Here is a tiny trained network, its code and every weight. The questions are about switching its units off for an input and a class, where a switched-off unit gives its printed mean instead of its output.

import numpy as np


def w(rows, s, z=0):
    codes = np.array(rows[::2]) - 128.0
    scale = np.full(codes.shape[1], s)
    scale[-1] = z or s
    return codes * scale


def norm(h):
    return h / np.sqrt((h * h).mean(-1, keepdims=True) + 1e-5)


def f(y):
    return y / 2 * (1 + np.tanh(0.7978845608 * (y + 0.044715 * y**3)))


def log_softmax(a):
    a = a - a.max(-1, keepdims=True)
    return a - np.log(np.exp(a).sum(-1, keepdims=True))


def net(x, mask):
    res = np.array(x, float).reshape(1, 3) / 4 @ E
    u = 0
    for l in range(2):
        y = f(norm(res) @ A[l][:, :-1].T + A[l][:, -1])
        res = res + np.where(mask[u : u + 14], y, B[l][:, -1]) @ B[l][:, :-1]
        u += 14
    return log_softmax(norm(res)[-1] @ U[:, :-1].T + U[:, -1])


A, B = {}, {}
E = w([
[208,1,135,120,127],'x0',
[74,106,103,239,137],'x1',
[138,113,148,103,198],'x2',
],0.0067)
A[0] = w([
[141,151,143,143,112,80],'L0N1',
[135,56,58,100,147,220],'L0N2',
[170,119,123,59,102,126],'L0N3',
[147,137,118,146,150,88],'L0N4',
[111,140,168,116,72,58],'L0N5',
[118,114,97,61,68,127],'L0N6',
[120,132,143,117,249,51],'L0N7',
[88,163,100,100,124,110],'L0N8',
[169,172,43,135,55,85],'L0N9',
[115,132,166,121,156,5],'L0N10',
[100,157,173,134,157,111],'L0N11',
[108,176,179,131,154,146],'L0N12',
[65,142,88,129,121,133],'L0N13',
[129,98,144,111,162,90],'L0N14',
],0.012,0.0026)
B[0] = w([
[201,70,187,129,199,120],'L0N1',
[97,179,96,121,155,253],'L0N2',
[82,93,95,150,138,229],'L0N3',
[109,105,86,159,144,125],'L0N4',
[120,90,114,90,87,133],'L0N5',
[96,135,139,166,126,179],'L0N6',
[71,110,234,77,127,230],'L0N7',
[253,123,151,65,69,184],'L0N8',
[133,109,215,83,126,180],'L0N9',
[148,65,203,129,137,119],'L0N10',
[240,158,139,97,76,177],'L0N11',
[210,86,166,112,172,204],'L0N12',
[172,176,214,152,141,207],'L0N13',
[82,47,93,164,30,162],'L0N14',
],0.0057,0.0044)
A[1] = w([
[199,227,146,180,204,117],'L1N1',
[129,17,118,156,101,48],'L1N2',
[137,154,94,50,131,69],'L1N3',
[128,66,212,125,125,143],'L1N4',
[124,84,220,183,47,179],'L1N5',
[143,126,95,138,35,40],'L1N6',
[127,99,201,126,150,63],'L1N7',
[181,106,182,213,154,140],'L1N8',
[212,104,165,96,97,51],'L1N9',
[134,135,94,25,76,105],'L1N10',
[136,156,139,105,193,2],'L1N11',
[160,25,126,144,195,32],'L1N12',
[136,140,132,152,8,50],'L1N13',
[171,96,108,130,158,27],'L1N14',
],0.011,0.0037)
B[1] = w([
[163,91,109,187,116,254],'L1N1',
[195,157,179,146,110,228],'L1N2',
[75,154,103,255,169,148],'L1N3',
[104,128,137,97,72,229],'L1N4',
[105,105,97,73,156,247],'L1N5',
[117,160,215,102,131,134],'L1N6',
[115,171,137,121,104,171],'L1N7',
[57,149,100,90,138,211],'L1N8',
[122,56,102,157,108,189],'L1N9',
[76,157,88,191,179,199],'L1N10',
[115,231,205,138,203,125],'L1N11',
[136,201,140,119,145,205],'L1N12',
[131,185,213,86,209,159],'L1N13',
[137,187,149,211,124,117],'L1N14',
],0.0092,0.0052)
U = w([
[250,167,163,164,123,138],'0',
[82,146,203,44,150,138],'1',
[52,136,79,179,183,123],'2',
[125,31,65,89,76,149],'3',
[163,147,55,66,113,8],'4',
],0.019,0.015)

Each question gives the input, the list of numbers given to net, and the class t.
The units are the neurons (one row each of A and B). Each row of codes is followed by its name. A weight is (code - 128) times the scale printed after its matrix; where a second scale follows, it is the last column's (A, B and U).
mask holds one flag per neuron, layer by layer. A switched-off neuron (its flag False) gives its mean, the last column of its row in B, instead of its output. The means were averaged over made-up inputs and are rounded, as every weight is.
A unit's drop is (log p(t) with every unit on - log p(t) with that unit switched off) / (log p(t) with every unit on - log p(t) with every unit switched off).
The circuit of an input: a set's keep is (log p(t) with only the set's units on - log p(t) with every unit switched off) / (log p(t) with every unit on - log p(t) with every unit switched off). Starting from the 12 units with the biggest drops (on a tie, the unit counted first), units are removed one at a time, each time the one whose removal leaves the highest keep (on an exact tie, the one counted first), for as long as the keep stays at least 0.8.
circuit, biggest first: the units of the circuit, biggest drop first
most important unit: the unit with the biggest drop
k most important neurons: the k neurons with the biggest drops, biggest first
k most important neurons of layer l: the k neurons of layer l with the biggest drops, biggest first
input [4,-5,0], class 2: most important neuron -> [L0N2]
input [-6,4,-7], class 1: 3 most important neurons -> [L1N13; L0N2; L0N9]
input [7,6,4], class 0: 4 most important neurons -> [L1N2; L1N12; L1N10; L0N13]
input [-1,-3,3], class 3: 2 most important neurons -> [L0N7; L0N2]
input [1,-3,2], class 3: 4 most important neurons -> [L0N3; L0N14; L0N8; L0N12]
input [6,-7,-2], class 2: 2 most important neurons of layer 1 -> [L1N10; L1N3]
input [5,-5,-1], class 0: 2 most important neurons -> [L1N2; L0N3]
input [6,-6,4], class 0: 3 most important neurons of layer 1 -> [L1N2; L1N8; L1N12]
input [4,-5,3], class 2: 4 most important neurons -> [L0N2; L1N10; L0N12; L0N13]
input [-6,2,-7], class 1: 4 most important neurons -> [L1N13; L0N9; L0N2; L1N5]
input [6,5,-6], class 0: 2 most important neurons of layer 1 -> [L1N2; L1N4]
input [5,4,6], class 1: circuit, biggest first -> [L1N12; L1N4]
input [0,0,-6], class 1: 2 most important neurons of layer 1 -> [L1N13; L1N1]
input [-5,-8,-6], class 2: 2 most important neurons -> [L1N10; L1N3]
input [8,0,-6], class 0: circuit, biggest first -> [L1N2]
input [0,-3,1], class 3: 3 most important neurons -> [L0N6; L0N3; L1N13]
input [2,-3,-2], class 3: 4 most important neurons of layer 0 -> [L0N3; L0N8; L0N11; L0N6]
input [5,7,-3], class 2: 2 most important neurons of layer 1 -> [L1N8; L1N1]
input [7,-6,-6], class 0: 3 most important neurons -> [L1N2; L0N7; L0N3]
input [-4,-5,1], class 2: circuit, biggest first -> [L1N3]
input [8,-2,-8], class 0: 2 most important neurons of layer 1 -> [L1N2; L1N8]
input [3,-3,-5], class 1: 2 most important neurons of layer 0 -> [L0N6; L0N7]
input [-7,6,-5], class 0: 2 most important neurons of layer 1 -> [L1N1; L1N10]
input [8,-5,-7], class 0: 2 most important neurons -> [L1N2; L0N7]
input [5,-7,5], class 2: 2 most important neurons -> [L1N10; L0N2]
input [0,-1,0], class 3: 4 most important neurons -> [L0N3; L0N11; L0N6; L0N12]
input [-1,3,-3], class 3: most important unit -> L0N13
input [-4,3,-6], class 1: 2 most important neurons of layer 0 -> [L0N2; L0N9]
